Here is a tiny trained network, its code and every weight. The questions are about switching its units off for an input and a class, where a switched-off unit gives its printed mean instead of its output.

import numpy as np


def w(rows, s, z=0):
    codes = np.array(rows[::2]) - 128.0
    scale = np.full(codes.shape[1], s)
    scale[-1] = z or s
    return codes * scale


def norm(h):
    return h / np.sqrt((h * h).mean(-1, keepdims=True) + 1e-5)


def f(y):
    return np.maximum(y, 0)


def log_softmax(a):
    a = a - a.max(-1, keepdims=True)
    return a - np.log(np.exp(a).sum(-1, keepdims=True))


def net(x, mask):
    res = np.array(x, float).reshape(1, 5) / 4 @ E
    u = 0
    for l in range(2):
        y = f(norm(res) @ A[l][:, :-1].T + A[l][:, -1])
        res = res + np.where(mask[u : u + 16], y, B[l][:, -1]) @ B[l][:, :-1]
        u += 16
    return log_softmax(norm(res)[-1] @ U[:, :-1].T + U[:, -1])


A, B = {}, {}
E = w([
[80,135,4,21],'x0',
[7,102,106,232],'x1',
[99,10,120,50],'x2',
[131,126,128,128],'x3',
[130,127,126,126],'x4',
],0.0043)
A[0] = w([
[148,79,248,164,27],'0.n1',
[149,31,151,147,84],'0.n2',
[94,121,132,189,101],'0.n3',
[100,131,77,82,92],'0.n4',
[180,120,157,114,52],'0.n5',
[71,112,111,142,79],'0.n6',
[150,137,151,93,19],'0.n7',
[120,115,164,147,3],'0.n8',
[131,72,182,111,90],'0.n9',
[183,148,154,106,111],'0.n10',
[149,197,150,174,151],'0.n11',
[119,72,122,102,64],'0.n12',
[184,132,160,79,12],'0.n13',
[146,110,241,159,20],'0.n14',
[72,105,169,173,60],'0.n15',
[85,102,142,78,78],'0.n16',
],0.015,0.0051)
B[0] = w([
[220,169,2,110,246],'0.n1',
[7,231,185,77,195],'0.n2',
[118,58,150,120,204],'0.n3',
[181,179,38,187,226],'0.n4',
[169,50,163,195,176],'0.n5',
[182,60,184,178,191],'0.n6',
[143,57,181,190,148],'0.n7',
[136,177,104,135,139],'0.n8',
[76,180,174,94,183],'0.n9',
[104,36,166,146,215],'0.n10',
[34,181,196,58,254],'0.n11',
[45,179,192,70,183],'0.n12',
[130,46,165,172,192],'0.n13',
[170,176,1,109,231],'0.n14',
[160,12,158,177,200],'0.n15',
[140,148,167,145,190],'0.n16',
],0.0092,0.006)
A[1] = w([
[137,162,57,168,131],'1.n1',
[53,144,125,114,93],'1.n2',
[89,188,184,60,39],'1.n3',
[108,33,146,154,3],'1.n4',
[185,158,14,190,72],'1.n5',
[187,127,124,164,54],'1.n6',
[139,11,168,177,80],'1.n7',
[188,20,187,121,78],'1.n8',
[79,233,223,104,29],'1.n9',
[137,123,31,103,48],'1.n10',
[164,118,10,147,98],'1.n11',
[45,143,156,25,80],'1.n12',
[225,82,187,120,46],'1.n13',
[177,50,108,111,48],'1.n14',
[67,173,178,79,57],'1.n15',
[185,41,182,110,115],'1.n16',
],0.011,0.0062)
B[1] = w([
[169,110,117,83,219],'1.n1',
[82,140,215,73,162],'1.n2',
[41,160,202,103,174],'1.n3',
[140,39,151,223,172],'1.n4',
[222,171,49,82,253],'1.n5',
[63,206,82,57,145],'1.n6',
[124,29,70,199,235],'1.n7',
[88,40,66,213,220],'1.n8',
[54,211,244,70,191],'1.n9',
[209,142,81,162,187],'1.n10',
[183,133,169,137,243],'1.n11',
[29,188,175,118,193],'1.n12',
[88,87,97,134,174],'1.n13',
[49,103,161,140,162],'1.n14',
[66,213,244,54,176],'1.n15',
[99,71,105,227,215],'1.n16',
],0.011,0.0067)
U = w([
[233,190,30,57,252],'0',
[51,6,104,219,16],'1',
[16,237,214,24,146],'2',
],0.012,0.0034)

Each question gives the input, the list of numbers given to net, and the class t.
The units are the neurons (one row each of A and B). Each row of codes is followed by its name. A weight is (code - 128) times the scale printed after its matrix; where a second scale follows, it is the last column's (A, B and U).
mask holds one flag per neuron, layer by layer. A switched-off neuron (its flag False) gives its mean, the last column of its row in B, instead of its output. The means were averaged over made-up inputs and are rounded, as every weight is.
A unit's drop is (log p(t) with every unit on - log p(t) with that unit switched off) / (log p(t) with every unit on - log p(t) with every unit switched off).
The circuit of an input: a set's keep is (log p(t) with only the set's units on - log p(t) with every unit switched off) / (log p(t) with every unit on - log p(t) with every unit switched off). Starting from the 12 units with the biggest drops (on a tie, the unit counted first), units are removed one at a time, each time the one whose removal leaves the highest keep (on an exact tie, the one counted first), for as long as the keep stays at least 0.8.
units of the circuit, in order: the units of the circuit, biggest drop first
top k neurons: the k neurons with the biggest drops, biggest first
k most important neurons of layer l: the k neurons of layer l with the biggest drops, biggest first
drop when u is switched off: that unit's drop, to one decimal
input [0,-8,-7,-6,1], class 1: units of the circuit, in order => (0.n10)
input [-4,-3,0,-7,7], class 0: top 2 neurons => (0.n1; 0.n14)
input [-7,7,2,6,-1], class 0: top 3 neurons => (0.n1; 0.n14; 0.n10)
input [2,-1,-2,-1,6], class 0: 4 most important neurons of layer 0 => (0.n4; 0.n2; 0.n12; 0.n9)
input [5,-7,6,3,-8], class 1: top 3 neurons => (0.n11; 0.n2; 0.n1)
input [2,-2,2,1,-2], class 0: 4 most important neurons of layer 0 => (0.n4; 0.n11; 0.n2; 0.n15)
input [7,7,-8,-8,8], class 2: 2 most important neurons of layer 1 => (1.n7; 1.n2)
input [4,-7,-8,1,8], class 2: top 2 neurons => (0.n11; 0.n15)
input [-7,-7,-1,0,2], class 0: 2 most important neurons of layer 0 => (0.n1; 0.n14)
input [-2,5,6,7,-2], class 2: 3 most important neurons of layer 0 => (0.n2; 0.n12; 0.n9)
input [7,-8,7,0,8], class 1: 2 most important neurons of layer 1 => (1.n5; 1.n14)
input [6,-2,1,-4,-2], class 0: drop when 0.n4 is switched off => 0.5
input [4,-6,0,5,-8], class 1: drop when 0.n1 is switched off => 0.1
input [-4,-2,2,1,1], class 0: units of the circuit, in order => (0.n1)
input [-5,-5,8,-3,6], class 2: drop when 0.n2 is switched off => 1.6
